Below are the code and all the weights of a small trained network. Each question names an input and a class and asks about switching units off, where a switched-off unit gives its printed mean instead of its output.

import numpy as np


def w(rows, s, z=0):
    codes = np.array(rows[::2]) - 128.0
    scale = np.full(codes.shape[1], s)
    scale[-1] = z or s
    return codes * scale


def norm(h):
    return h / np.sqrt((h * h).mean(-1, keepdims=True) + 1e-5)


def f(y):
    return y / 2 * (1 + np.tanh(0.7978845608 * (y + 0.044715 * y**3)))


def log_softmax(a):
    a = a - a.max(-1, keepdims=True)
    return a - np.log(np.exp(a).sum(-1, keepdims=True))


def net(x, mask):
    res = np.array(x, float).reshape(1, 6) / 4 @ E
    u = 0
    for l in range(2):
        y = f(norm(res) @ A[l][:, :-1].T + A[l][:, -1])
        res = res + np.where(mask[u : u + 10], y, B[l][:, -1]) @ B[l][:, :-1]
        u += 10
    return log_softmax(norm(res)[-1] @ U[:, :-1].T + U[:, -1])


A, B = {}, {}
E = w([
[62,179,74,174,163,117,184,78,25,191,11],'x0',
[121,131,139,130,127,116,129,127,125,118,129],'x1',
[138,53,190,116,137,195,118,68,75,104,115],'x2',
[134,111,126,160,130,114,145,126,127,109,135],'x3',
[145,135,133,115,117,117,131,121,130,131,113],'x4',
[151,159,178,200,62,143,127,117,130,254,179],'x5',
],0.012)
A[0] = w([
[108,195,65,162,196,122,139,74,33,127,37,2],'0.n1',
[84,133,96,167,131,164,115,37,57,163,63,149],'0.n2',
[91,69,212,120,114,225,115,92,65,144,60,72],'0.n3',
[89,213,36,150,148,69,154,184,170,160,105,64],'0.n4',
[165,104,109,55,223,118,132,70,149,62,145,70],'0.n5',
[114,199,68,131,135,89,174,159,178,177,120,83],'0.n6',
[110,209,47,157,155,25,135,203,141,140,100,80],'0.n7',
[91,190,179,241,59,166,159,98,83,243,81,55],'0.n8',
[100,58,200,119,148,205,159,2,23,96,64,91],'0.n9',
[115,124,40,85,210,102,115,155,30,45,35,11],'0.n10',
],0.0091,0.0073)
B[0] = w([
[119,95,164,72,192,21,155,218,97,155,104,223],'0.n1',
[160,119,128,127,122,151,119,193,86,130,119,236],'0.n2',
[133,228,81,162,155,52,118,94,130,74,217,196],'0.n3',
[153,185,48,185,197,86,88,83,74,122,173,200],'0.n4',
[101,146,98,179,82,206,123,149,184,139,135,182],'0.n5',
[154,177,79,131,146,156,85,89,101,123,185,179],'0.n6',
[154,174,32,159,184,121,104,56,80,112,173,208],'0.n7',
[59,95,203,146,50,202,140,135,173,148,82,233],'0.n8',
[191,221,9,200,213,85,36,81,99,131,155,244],'0.n9',
[44,103,140,119,49,184,202,78,237,140,56,223],'0.n10',
],0.012,0.011)
A[1] = w([
[203,135,97,117,179,108,84,73,67,136,154,137],'1.n1',
[128,145,203,194,64,152,171,119,103,200,125,21],'1.n2',
[70,144,120,146,177,99,177,195,48,180,42,34],'1.n3',
[165,108,156,72,90,138,157,160,148,89,137,27],'1.n4',
[182,99,148,157,142,137,126,50,75,83,98,96],'1.n5',
[84,94,110,56,145,123,170,81,158,51,104,88],'1.n6',
[147,76,161,100,110,162,129,205,165,100,133,105],'1.n7',
[147,183,160,70,95,171,217,80,181,124,88,70],'1.n8',
[129,126,123,120,161,86,185,186,37,197,38,1],'1.n9',
[64,116,113,89,192,127,184,118,196,84,8,82],'1.n10',
],0.015,0.0063)
B[1] = w([
[134,156,63,158,197,62,110,102,80,134,156,252],'1.n1',
[33,136,87,168,74,254,136,100,119,178,66,184],'1.n2',
[219,79,238,46,133,95,139,170,186,81,212,232],'1.n3',
[194,127,168,52,129,90,134,104,125,99,181,155],'1.n4',
[141,173,72,207,202,94,130,155,129,117,237,140],'1.n5',
[51,187,118,188,74,211,120,141,58,152,36,164],'1.n6',
[155,101,147,83,152,47,163,122,94,64,111,187],'1.n7',
[139,106,131,150,93,147,75,123,29,124,111,150],'1.n8',
[193,60,249,34,89,29,153,187,191,49,197,207],'1.n9',
[56,112,90,171,42,245,135,106,106,206,64,206],'1.n10',
],0.014,0.013)
U = w([
[173,237,3,222,233,47,42,33,34,124,193,135],'0',
[204,36,224,38,135,33,189,188,157,61,150,3],'1',
[16,119,73,188,24,235,132,85,188,182,12,227],'2',
],0.016,0.0067)

Each question gives the input, the list of numbers given to net, and the class t.
The units are the neurons (one row each of A and B). Each row of codes is followed by its name. A weight is (code - 128) times the scale printed after its matrix; where a second scale follows, it is the last column's (A, B and U).
mask holds one flag per neuron, layer by layer. A switched-off neuron (its flag False) gives its mean, the last column of its row in B, instead of its output. The means were averaged over made-up inputs and are rounded, as every weight is.
A unit's drop is (log p(t) with every unit on - log p(t) with that unit switched off) / (log p(t) with every unit on - log p(t) with every unit switched off).
The circuit of an input: a set's keep is (log p(t) with only the set's units on - log p(t) with every unit switched off) / (log p(t) with every unit on - log p(t) with every unit switched off). Starting from the 12 units with the biggest drops (on a tie, the unit counted first), units are removed one at a time, each time the one whose removal leaves the highest keep (on an exact tie, the one counted first), for as long as the keep stays at least 0.8.
circuit, biggest first: the units of the circuit, biggest drop first
unit that matters most: the unit with the biggest drop
k most important neurons: the k neurons with the biggest drops, biggest first
k most important neurons of layer l: the k neurons of layer l with the biggest drops, biggest first
drop of u: that unit's drop, to one decimal
input [3,1,-7,-8,0,-8], class 2: unit that matters most => 0.n10
input [6,-8,-4,7,5,-3], class 1: 2 most important neurons => (0.n1, 0.n9)
input [6,-6,-4,5,-7,-7], class 2: 3 most important neurons => (0.n10, 1.n10, 1.n6)
input [2,-8,6,-8,8,7], class 2: 4 most important neurons => (0.n8, 1.n2, 0.n7, 0.n4)
input [7,3,-5,-4,8,3], class 1: 3 most important neurons of layer 0 => (0.n1, 0.n9, 0.n8)
input [-8,8,8,7,-3,5], class 0: 3 most important neurons of layer 1 => (1.n9, 1.n3, 1.n5)
input [-5,8,6,-6,-3,7], class 2: 2 most important neurons of layer 0 => (0.n9, 0.n7)
input [-7,-2,7,-7,-1,2], class 0: 2 most important neurons of layer 0 => (0.n8, 0.n10)
input [7,-1,-1,0,-4,8], class 2: 2 most important neurons => (0.n8, 1.n2)
input [4,2,-3,-7,-2,-6], class 2: 2 most important neurons => (0.n10, 1.n10)
input [8,-6,-7,-1,-8,-7], class 1: 4 most important neurons of layer 0 => (0.n1, 0.n9, 0.n3, 0.n10)
input [-5,4,2,8,-2,-3], class 1: 2 most important neurons => (0.n9, 0.n10)
input [8,4,-6,-1,4,-1], class 1: 2 most important neurons => (0.n1, 0.n9)
input [4,8,-1,-3,-4,-7], class 2: circuit, biggest first => (0.n10)
input [-6,5,-6,7,-8,8], class 2: 2 most important neurons => (0.n9, 1.n1)
input [-8,6,-4,-5,1,3], class 1: drop of 0.n3 => 0.0
input [5,3,-4,2,6,0], class 1: drop of 0.n9 => 0.5
input [6,-7,1,7,-1,-4], class 1: drop of 0.n1 => 1.1
input [8,-8,-5,-2,3,-7], class 1: drop of 0.n1 => 1.2
input [5,-2,-3,-1,-6,4], class 1: most important neuron of layer 0 => (0.n1)
